Below is a small trained network, with its code and all its weights. Each question gives an input and a class and asks what happens when units are switched off, that is, made to give their printed mean instead of their output.

import numpy as np


def w(rows, s, z=0):
    codes = np.array(rows[::2]) - 128.0
    scale = np.full(codes.shape[1], s)
    scale[-1] = z or s
    return codes * scale


def norm(h):
    return h / np.sqrt((h * h).mean(-1, keepdims=True) + 1e-5)


def f(y):
    return y / 2 * (1 + np.tanh(0.7978845608 * (y + 0.044715 * y**3)))


def log_softmax(a):
    a = a - a.max(-1, keepdims=True)
    return a - np.log(np.exp(a).sum(-1, keepdims=True))


def net(x, mask):
    res = np.array(x, float).reshape(1, 4) / 4 @ E
    u = 0
    for l in range(4):
        y = f(norm(res) @ A[l][:, :-1].T + A[l][:, -1])
        res = res + np.where(mask[u : u + 7], y, B[l][:, -1]) @ B[l][:, :-1]
        u += 7
    return log_softmax(norm(res)[-1] @ U[:, :-1].T + U[:, -1])


A, B = {}, {}
E = w([
[155,248,163,89,132,111,117],'x0',
[171,96,243,96,113,98,105],'x1',
[179,145,97,75,224,91,57],'x2',
[133,104,104,170,114,130,43],'x3',
],0.015)
A[0] = w([
[128,120,154,150,91,104,160,80],'0.n0',
[127,55,89,150,129,116,40,2],'0.n1',
[138,81,165,80,174,111,123,87],'0.n2',
[171,245,255,37,185,101,45,41],'0.n3',
[126,201,63,97,156,107,98,69],'0.n4',
[138,200,199,129,107,124,27,4],'0.n5',
[117,110,251,116,94,127,148,70],'0.n6',
],0.026,0.007)
B[0] = w([
[132,144,126,115,74,161,151,152],'0.n0',
[114,68,102,139,135,193,56,179],'0.n1',
[112,90,106,84,165,90,153,168],'0.n2',
[77,202,204,42,169,156,29,253],'0.n3',
[122,165,106,169,157,134,183,178],'0.n4',
[132,145,80,137,70,3,101,178],'0.n5',
[192,140,165,181,123,161,175,194],'0.n6',
],0.036,0.027)
A[1] = w([
[161,87,158,114,131,143,89,17],'1.n0',
[171,108,168,87,98,56,104,53],'1.n1',
[180,78,208,153,109,123,152,35],'1.n2',
[140,5,93,163,131,142,19,31],'1.n3',
[158,99,159,81,106,55,105,39],'1.n4',
[175,44,155,138,108,153,31,16],'1.n5',
[145,82,138,124,61,36,78,3],'1.n6',
],0.023,0.0038)
B[1] = w([
[92,140,102,167,145,156,142,151],'1.n0',
[100,115,111,166,105,72,123,155],'1.n1',
[218,122,132,97,107,175,167,168],'1.n2',
[124,6,63,163,146,210,80,252],'1.n3',
[126,177,90,143,167,59,185,151],'1.n4',
[127,132,128,222,171,132,100,201],'1.n5',
[135,146,81,191,47,105,73,139],'1.n6',
],0.023,0.017)
A[2] = w([
[142,17,148,75,161,29,153,153],'2.n0',
[117,142,145,69,158,111,66,3],'2.n1',
[92,56,198,137,88,125,181,123],'2.n2',
[144,52,109,35,171,6,125,113],'2.n3',
[198,178,30,140,223,137,135,61],'2.n4',
[92,151,156,9,131,115,47,61],'2.n5',
[149,76,115,106,186,73,125,129],'2.n6',
],0.019,0.0049)
B[2] = w([
[173,121,46,52,141,133,141,140],'2.n0',
[144,116,242,129,131,183,89,196],'2.n1',
[110,107,167,86,73,181,122,151],'2.n2',
[199,128,69,30,126,64,174,154],'2.n3',
[89,127,91,222,184,92,197,166],'2.n4',
[167,130,218,147,160,158,1,249],'2.n5',
[173,113,85,68,136,138,121,144],'2.n6',
],0.019,0.015)
A[3] = w([
[66,72,253,116,136,77,123,62],'3.n0',
[121,57,206,90,89,18,139,135],'3.n1',
[76,100,164,86,113,51,127,21],'3.n2',
[75,104,136,97,68,72,147,129],'3.n3',
[164,144,117,130,55,69,109,1],'3.n4',
[100,109,157,118,118,108,133,48],'3.n5',
[89,117,94,84,92,166,174,133],'3.n6',
],0.024,0.0052)
B[3] = w([
[63,243,129,132,144,191,135,254],'3.n0',
[117,70,65,130,120,132,126,162],'3.n1',
[222,131,241,194,62,249,200,160],'3.n2',
[117,131,95,104,67,71,153,147],'3.n3',
[179,19,91,183,115,32,172,149],'3.n4',
[146,206,58,114,103,177,128,119],'3.n5',
[20,99,140,86,128,83,98,204],'3.n6',
],0.015,0.0075)
U = w([
[139,4,55,199,164,215,64,157],'0',
[186,77,67,36,199,104,168,2],'1',
[135,228,223,94,187,106,2,237],'2',
[185,141,109,220,22,30,81,50],'3',
[225,108,213,135,36,188,228,125],'4',
[88,185,75,221,206,113,218,63],'5',
[28,99,119,99,49,130,150,60],'6',
],0.016,0.0045)

Each question gives the input, the list of numbers given to net, and the class t.
The units are the neurons (one row each of A and B). Each row of codes is followed by its name. A weight is (code - 128) times the scale printed after its matrix; where a second scale follows, it is the last column's (A, B and U).
mask holds one flag per neuron, layer by layer. A switched-off neuron (its flag False) gives its mean, the last column of its row in B, instead of its output. The means were averaged over made-up inputs and are rounded, as every weight is.
A unit's drop is (log p(t) with every unit on - log p(t) with that unit switched off) / (log p(t) with every unit on - log p(t) with every unit switched off).
The circuit of an input: a set's keep is (log p(t) with only the set's units on - log p(t) with every unit switched off) / (log p(t) with every unit on - log p(t) with every unit switched off). Starting from the 12 units with the biggest drops (on a tie, the unit counted first), units are removed one at a time, each time the one whose removal leaves the highest keep (on an exact tie, the one counted first), for as long as the keep stays at least 0.8.
units of the circuit, in order: the units of the circuit, biggest drop first
k most important neurons: the k neurons with the biggest drops, biggest first
k most important neurons of layer l: the k neurons of layer l with the biggest drops, biggest first
drop of u: that unit's drop, to one decimal
input [4,2,-4,4], class 3: units of the circuit, in order => (0.n5)
input [5,-3,-8,1], class 4: 2 most important neurons => (0.n3; 0.n5)
input [0,-6,-1,3], class 5: units of the circuit, in order => (0.n3; 0.n4; 1.n3)
input [-8,6,6,-5], class 1: units of the circuit, in order => (0.n2; 2.n3)
input [-2,-8,-1,-8], class 5: units of the circuit, in order => (0.n3; 1.n3)
input [-1,-3,-7,-3], class 6: 2 most important neurons => (0.n3; 0.n6)
input [-5,7,-7,8], class 0: 2 most important neurons => (0.n1; 0.n4)
input [-3,-2,-5,-3], class 6: 3 most important neurons of layer 2 => (2.n5; 2.n1; 2.n2)
input [-2,-4,-7,-7], class 6: 3 most important neurons => (0.n3; 0.n6; 3.n6)
input [-5,3,1,-7], class 4: 4 most important neurons => (0.n3; 0.n6; 0.n5; 1.n2)
input [-2,-2,1,-5], class 1: 4 most important neurons => (0.n3; 0.n1; 0.n4; 1.n5)
input [3,-6,-8,-7], class 6: 3 most important neurons => (0.n3; 0.n6; 0.n5)
input [-1,0,-5,4], class 0: 2 most important neurons => (0.n3; 0.n4)
input [-2,-6,5,2], class 0: units of the circuit, in order => (0.n3)
input [-1,-4,-2,-8], class 6: 3 most important neurons => (0.n3; 0.n6; 0.n1)
input [-6,7,-5,5], class 0: 2 most important neurons => (0.n1; 0.n4)
input [-3,-5,-8,-7], class 6: 4 most important neurons => (0.n3; 0.n6; 0.n5; 3.n6)
input [-1,-7,-5,-6], class 6: 4 most important neurons => (0.n3; 0.n6; 0.n1; 0.n5)
input [2,-8,-8,5], class 6: 2 most important neurons of layer 1 => (1.n3; 1.n5)
input [-6,-7,8,0], class 0: 2 most important neurons => (0.n1; 0.n3)
input [2,5,-4,2], class 3: 2 most important neurons of layer 0 => (0.n5; 0.n4)
input [-7,-8,-2,-8], class 6: 4 most important neurons => (0.n3; 0.n1; 0.n6; 0.n4)
input [-8,4,8,-7], class 1: 2 most important neurons => (0.n2; 0.n3)
input [3,-1,-7,1], class 4: drop of 0.n3 => 0.5
input [8,-8,-5,-8], class 5: drop of 0.n3 => 1.1
input [-5,-3,-3,-2], class 6: drop of 1.n5 => 0.0
input [0,-8,-8,3], class 6: drop of 0.n6 => 0.8
